X =
[[3 4 4 4 4 4 3]
 [4 1 3 3 4 3 3]
 [4 3 3 3 4 3 5]
 [3 4 3 3 2 4 5]
 [4 4 4 5 3 4 3]
 [4 3 3 4 4 4 4]
 [3 4 3 5 3 3 1]
 [3 4 4 3 4 3 3]
 [4 5 4 3 3 4 7]
 [5 3 3 3 3 2 3]
 [4 4 4 5 4 3 2]
 [4 3 3 2 4 4 4]
 [4 1 4 3 3 4 3]]
Rows and columns are numbered from 1.
Find the entry at row 1, column 2.
Answer: 4
The entry at row 1, column 3: 4
Find the entry at row 3, column 1.
Answer: 4
The entry at row 2, column 3 -> 3
The centre entry: 5
The entry at row 1, column 1 -> 3
Find the entry in the bottom-right corner.
Answer: 3
The entry in the top-right corner: 3
The entry just left of the centre entry is 3
The entry in the bottom-left corner is 4
The entry in row 2 and column 1: 4
Find the maximum.
Answer: 7
Find the entry directly above the largest entry.
Answer: 3
The entry just right of the centre entry: 3
Find the entry just left of the largest entry.
Answer: 4

Questions about the array below. Indices start at 1.
1) Find the entry in row 1 and column 1.
2) Find the entry directly below 1.700.
3) Find the entry just right of 1.428.
4) Find the entry in the bottom-left corner.
5) Find the entry in row 2 and column 1.
6) Find the entry directly above 3.662.
7) Find the entry in row 3 and column 1.
8) Find the entry just left of -3.717.
array([[ 1.578, -1.980, -5.808,  0.143],
       [ 2.030,  2.548,  3.754, -3.892],
       [ 5.592, -6.497, -3.959, -2.815],
       [ 5.253, -5.387, -4.731, -1.909],
       [-4.398,  3.802,  4.645, -1.289],
       [ 0.701, -1.573, -3.717,  4.262],
       [-1.817, -3.008, -0.793,  1.500],
       [-0.003,  1.719,  3.662, -0.137],
       [ 2.012,  1.428, -4.128,  2.903],
       [ 4.150, -4.504, -6.312, -2.683],
       [-2.464,  1.700, -0.927,  0.726],
       [ 0.893,  5.696, -3.894,  0.893]])
1) 1.578
2) 5.696
3) -4.128
4) 0.893
5) 2.030
6) -0.793
7) 5.592
8) -1.573

Questions about the grid below.
1) Read off the entry in the bottom-left corner.
2) Read off the top-right entry.
3) Read off the fourth entry in reading order.
4) Read off the bottom entry of the column that holds the largest entry.
5) Read off the second entry on the main diagonal.
6) Read off the entry in the top-left corner.
7) Read off the entry just left of 22.
8) Read off the bottom-right entry.
 10   18   -1   10    3   10   -2   -1   25  -12   -9   -1   15  -13  -12
 -1  -12   12    3    7    7   -6  -14  -27   11    3  -12    1    7   24
 17    5   18   15  -13  -14    8  -10   14   14  -10    9    7   -7  -15
 -8   13    7   13   -5    6   20  -10    4   10  -15   15  -21   -8   -4
  1   -6    2    7   13   -3   11  -12  -12    3  -12   -9    7   11    1
 20   -9   23  -24   -7    7  -13   22   14    1    4    3   17    1   -3
-23   19    2   -6    7    6    0   10   39  -27   -3    3    2   12  -12
 -6  -10   -2    7   -7  -20   10   -8   14   17   -6   12    0   19    7
1) -6
2) -12
3) 10
4) 14
5) -12
6) 10
7) -13
8) 7

B =
[[ 2.483 -1.526  4.204 -0.650 -3.511  4.992  4.943 -2.544  1.245  1.134
  -1.219 -2.022 -2.596 -1.169 -1.075]
 [ 2.449 -3.243 -1.068  0.316 -0.145 -1.353 -0.893 -3.407 -0.260  1.992
  -0.389  8.369 -0.047 -0.375 -0.561]
 [ 1.955 -1.925  1.550  0.835 -1.725  1.043  0.910  0.893 -0.850  3.330
  -0.101 -2.518 -2.557  2.440 -3.966]
 [-0.980  2.565  0.932  0.158  0.591  0.656 -0.788 -0.725 -0.723  1.531
  -0.254 -4.047 -0.926  0.282  0.454]
 [ 2.672  0.237  3.289  1.006  1.698  0.503 -3.045  3.375 -0.183 -2.561
   1.559 -1.103 -0.331 -1.496  0.985]
 [ 0.815 -1.989  0.013 -2.657  2.071  1.721  0.820  0.124  0.593 -3.305
   0.116 -1.063 -1.872 -0.761 -2.639]
 [-2.215 -0.534 -1.365 -0.141  1.396 -0.766 -4.317 -1.241  0.222 -1.998
  -0.293  3.660 -1.450 -2.215  1.113]]
Find the entry just right of -0.766.
Answer: -4.317
Find the entry just left of -0.723.
Answer: -0.725
Find the entry just right of 0.124.
Answer: 0.593
Find the entry just left of 0.932.
Answer: 2.565
The entry just left of 4.204: -1.526
Find the 1st entry in reading order.
Answer: 2.483
Find the entry just right of -1.169.
Answer: -1.075
Find the entry just left of the smallest entry.
Answer: -0.766
The maximum: 8.369
Find the second largest entry.
Answer: 4.992
Find the median entry.
Answer: -0.254
The fourth entry in reading order -> -0.650
Find the entry just right of the largest entry.
Answer: -0.047
Find the 2nd smallest entry.
Answer: -4.047
Find the entry just left of 1.550.
Answer: -1.925
Find the entry just right of 1.550.
Answer: 0.835
The entry just left of the centre entry is -0.788

Read these off the row that follows.
1) What is the entry just left of the smallest entry?
2) What is the entry just right of the smallest entry?
3) What is the 5th entry?
4) What is the 1st entry?
5) What is the 2nd entry?
6) What is the entry just right of -0.04?
7) What is the third entry from the left?
8) What is the second smallest entry?
[0.16, 0.11, -0.04, 0.06, 0.02, -0.02, -0.16, 0.23, -0.02, 0.04, -0.21, 0.16]
1) 0.04
2) 0.16
3) 0.02
4) 0.16
5) 0.11
6) 0.06
7) -0.04
8) -0.16

Questions about the row below.
1) Find the 5th entry from the end.
2) Find the 4th entry from the end.
3) Find the 2nd-last entry.
4) Find the 2nd entry from the left.
5) Find the 1st entry from the right.
array([4781, 5487, 3987, 6741, 2071, 5080, 9798])
1) 3987
2) 6741
3) 5080
4) 5487
5) 9798

array([[ 0.370, -1.415,  6.520, -1.423, -4.609,  2.265,  2.799,  0.391],
       [-0.324, -7.106,  0.936, -7.034, -2.102,  1.424,  3.369, -1.427]])
Read off the first entry in reading order.
A: 0.370
Read off the entry just right of -4.609.
A: 2.265
Read off the entry in the bottom-left corner.
A: -0.324
The entry just right of the largest entry -> -1.423
Read off the fourth entry from the end, reading row by row.
A: -2.102
The entry just right of -0.324 is -7.106
The top-right entry is 0.391
The largest entry in the first row -> 6.520
The 3rd largest entry is 2.799
Read off the smallest entry in the last column.
A: -1.427
Read off the second-last entry, reading row by row.
A: 3.369
Read off the entry just right of the smallest entry.
A: 0.936
The fifth-last entry, reading row by row: -7.034
Read off the 5th entry, reading row by row.
A: -4.609

Questions about the grid below.
1) The entry at the centre?
2) The entry just left of the centre entry?
((3, 5, 2, 4, 3, 2, 3, 3, 5, 4, 3, 5, 5), (3, 5, 3, 6, 4, 2, 3, 2, 4, 4, 3, 4, 4), (3, 4, 4, 6, 5, 3, 5, 4, 3, 5, 6, 5, 5), (5, 4, 5, 2, 1, 3, 3, 6, 7, 1, 5, 7, 3), (3, 3, 4, 2, 4, 4, 5, 4, 5, 3, 5, 3, 2), (4, 4, 3, 6, 2, 2, 3, 6, 6, 4, 5, 3, 4), (3, 5, 3, 5, 5, 4, 6, 5, 5, 2, 5, 3, 4), (3, 4, 7, 3, 3, 4, 2, 4, 5, 2, 4, 6, 4), (3, 4, 5, 4, 3, 1, 3, 3, 4, 3, 3, 4, 3))
1) 5
2) 4
